[[-1.49 -0.16 -0.24 -5.66  6.92  2.76]
 [-1.49  2.93 -0.24  0.63  1.13  5.68]
 [ 6.10 -2.47  3.42 -4.40  3.44 -6.00]] -5.66

[ 3.61 -3.07  4.19 -6.49  2.02 -5.56] -5.56

[[-5.18 -4.00 -4.27  5.26  5.04]
 [-4.94 -3.79 -4.88  4.37  5.07]
 [ 1.50 -0.30  2.43 -1.08 -3.16]] -4.94

[[ 5.32  1.62  0.73  0.20]
 [-0.61 -0.39 -0.71  0.14]] -0.61

[ 0.17  2.39 -3.19  1.39 -4.39 -1.38  5.79] -3.19

[-0.15  0.57 -0.44 -6.32 -2.05 -4.68  4.29] -4.68
---
[-2.06 -0.57 -0.78  3.64 -0.97  0.70  7.25]
3.64, 7.25

[ 2.09  6.83 -0.30  6.01 -7.31 -0.81 -0.95]
6.01, 6.83

[[-3.07 -1.59  0.60  0.33 -2.31]
 [ 1.22  0.41 -5.32 -1.27  1.98]
 [-0.85 -2.10 -5.91  2.88 -2.95]]
-5.32, 2.88

[ 2.67 -0.64  3.16  2.11  6.33]
3.16, 6.33

[-2.73  3.84 -0.12 -1.35 -0.69 -1.48  5.54]
-1.35, 5.54

[-3.25  2.36 -0.18 -5.90  1.57  2.05  5.33]
-5.90, 5.33

[ 0.35 -1.53 -2.98  2.30  4.95  6.04  2.03]
2.30, 6.04

[-5.77 -3.27  2.97  0.08  1.51]
2.97, 2.97

[[3.50 6.52 2.01 2.87 3.77 3.62 4.07]
 [0.59 2.01 2.17 0.56 0.75 1.08 4.76]
 [1.27 5.36 1.66 1.00 1.66 6.01 5.28]]
0.56, 6.52

[ 6.85  6.49 -4.45  4.31 -0.69]
-4.45, 6.85
---
[ 15.9   2.0 -11.3  -6.6] Out: -6.6
[-156.49   37.76  115.14   43.59] Out: 43.59
[-160.2  -12.9  163.2 -125.9] Out: -125.9
[101.7  66.6 -68.8 -97.6] Out: -97.6
[ 77.614 -98.212 136.022  24.134] Out: 24.134
[-0.069 -0.132 -0.096  0.103] Out: 0.103
[ 132.9   69.9 -129.9  174.6] Out: 174.6
---
[-127.49  177.68 -123.52 -116.43  -36.47] | -127.49, -36.47

[-74.3 135.8  37.8 -92.3] | -74.3, -92.3

[ 0.05 -0.06  0.19 -0.06 -0.16  0.10] | 0.05, 0.10

[[ 0.07 -0.21  0.06  0.15 -0.07 -0.06 -0.18]
 [ 0.03 -0.05 -0.20  0.10  0.13  0.10 -0.19]] | 0.07, -0.19

[-1.4 -0.8 -0.1 -1.2  1.4  1.2] | -1.4, 1.2

[[-11.2 -15.0 -11.8   1.2  16.5  14.8 -12.5]
 [ 13.2  -0.6  -7.7  -7.5 -10.6 -19.7   2.2]] | -11.2, 2.2
---
[-3.59  4.11  0.92 -3.31 -0.42 -2.53 -6.69] Out: -3.59

[[-3.39  4.29 -4.61 -2.12  4.90  1.98  5.52]
 [ 1.57 -2.53  5.79 -4.11 -3.19  3.65 -1.04]] Out: -4.11

[-5.49  6.82  3.49  0.08  0.23] Out: 0.08

[ 1.15  4.63 -4.27  6.22  6.04 -1.92] Out: -1.92

[[-5.14  5.73 -1.30 -4.40 -0.43 -2.12 -4.63]
 [-4.00  0.24 -0.47 -4.01 -2.70 -2.03 -3.93]] Out: -4.63

[[ 0.00  4.40  6.90 -2.45]
 [ 2.93  0.00  7.10 -1.64]
 [ 1.97  5.36  7.14  0.00]] Out: -1.64
---
array([[-0.056, -0.058, -0.060, -0.048, -0.056, -0.053, -0.054],
       [-0.051, -0.048, -0.046, -0.050, -0.052, -0.055, -0.054],
       [-0.042, -0.065, -0.083, -0.204,  0.213, -0.046,  0.037]]) ans = -0.060

array([  94.221,   40.665,  154.194, -110.423,  -22.172,   92.062]) ans = 154.194

array([[ 0.334, -0.379, -0.044,  0.097,  1.024,  1.093],
       [-0.336, -0.960, -0.132,  1.088, -0.353,  0.322],
       [-1.721, -0.751,  1.628, -1.040, -0.138, -1.547]]) ans = -0.044

array([[   7.946,   98.184,   -8.732,  157.889,  178.191,   65.920,
         141.334],
       [   1.401,  121.241, -146.098,   90.831,  132.481,  129.194,
         168.885],
       [  16.602,   82.462,  -26.504,  204.363,  160.385,  102.912,
         148.333]]) ans = -8.732

array([-1.226, -1.069, -0.929, -0.113, -0.077, -1.519,  1.092]) ans = -0.929

array([ 0.168, -0.021,  0.001, -0.016, -0.103]) ans = 0.001

array([-12.0,  -9.8,   7.2,  13.8,  -6.7]) ans = 7.2
---
[[ 4.43  2.35 -2.48  0.40  2.02]
 [ 6.24 -2.20 -2.60 -0.91 -0.15]
 [-6.70  3.24 -5.14  1.13  1.16]] -> 2.35

[[-1.41  3.27  1.20  5.38]
 [ 0.40 -3.19 -3.45 -3.64]
 [-0.50 -2.39  4.62 -3.18]] -> 3.27

[[-0.36 -2.18 -0.87 -1.74]
 [-4.88  1.33  0.10 -5.78]
 [-0.87 -5.08  1.67 -3.82]] -> -2.18

[[-2.61 -2.12 -1.95 -1.11]
 [-2.82 -5.88 -3.89 -4.11]
 [-5.64 -0.62 -5.74 -0.48]] -> -2.12

[[ 1.73  1.78 -5.81  1.75  3.36 -2.85 -1.13]
 [ 3.14  2.49 -5.91  1.14 -1.56  2.83 -0.15]
 [ 3.86  2.42 -3.23 -1.08 -4.68  2.18 -1.91]] -> 1.78

[[-5.97  4.90  0.50 -5.56  5.45 -0.50]
 [ 0.12 -3.62  5.98 -6.18  4.64 -1.57]
 [ 2.62  0.43 -2.25 -3.41 -2.66 -0.30]] -> 4.90
---
[-5.63  0.85 -3.89  1.86 -0.12] Out: -5.63
[-0.18  2.67  1.28  0.07  3.70  0.43 -6.43] Out: -0.18
[ 0.72 -4.64 -4.99 -6.28] Out: 0.72
[ 6.82 -3.82  1.26 -0.48  5.74 -6.93] Out: 6.82
[ 3.87 -1.74 -6.68 -4.86  1.99  5.20] Out: 3.87
[ 0.15 -0.09 -1.78 -0.76  6.50] Out: 0.15
[-6.02 -4.26  1.88  1.24] Out: -6.02
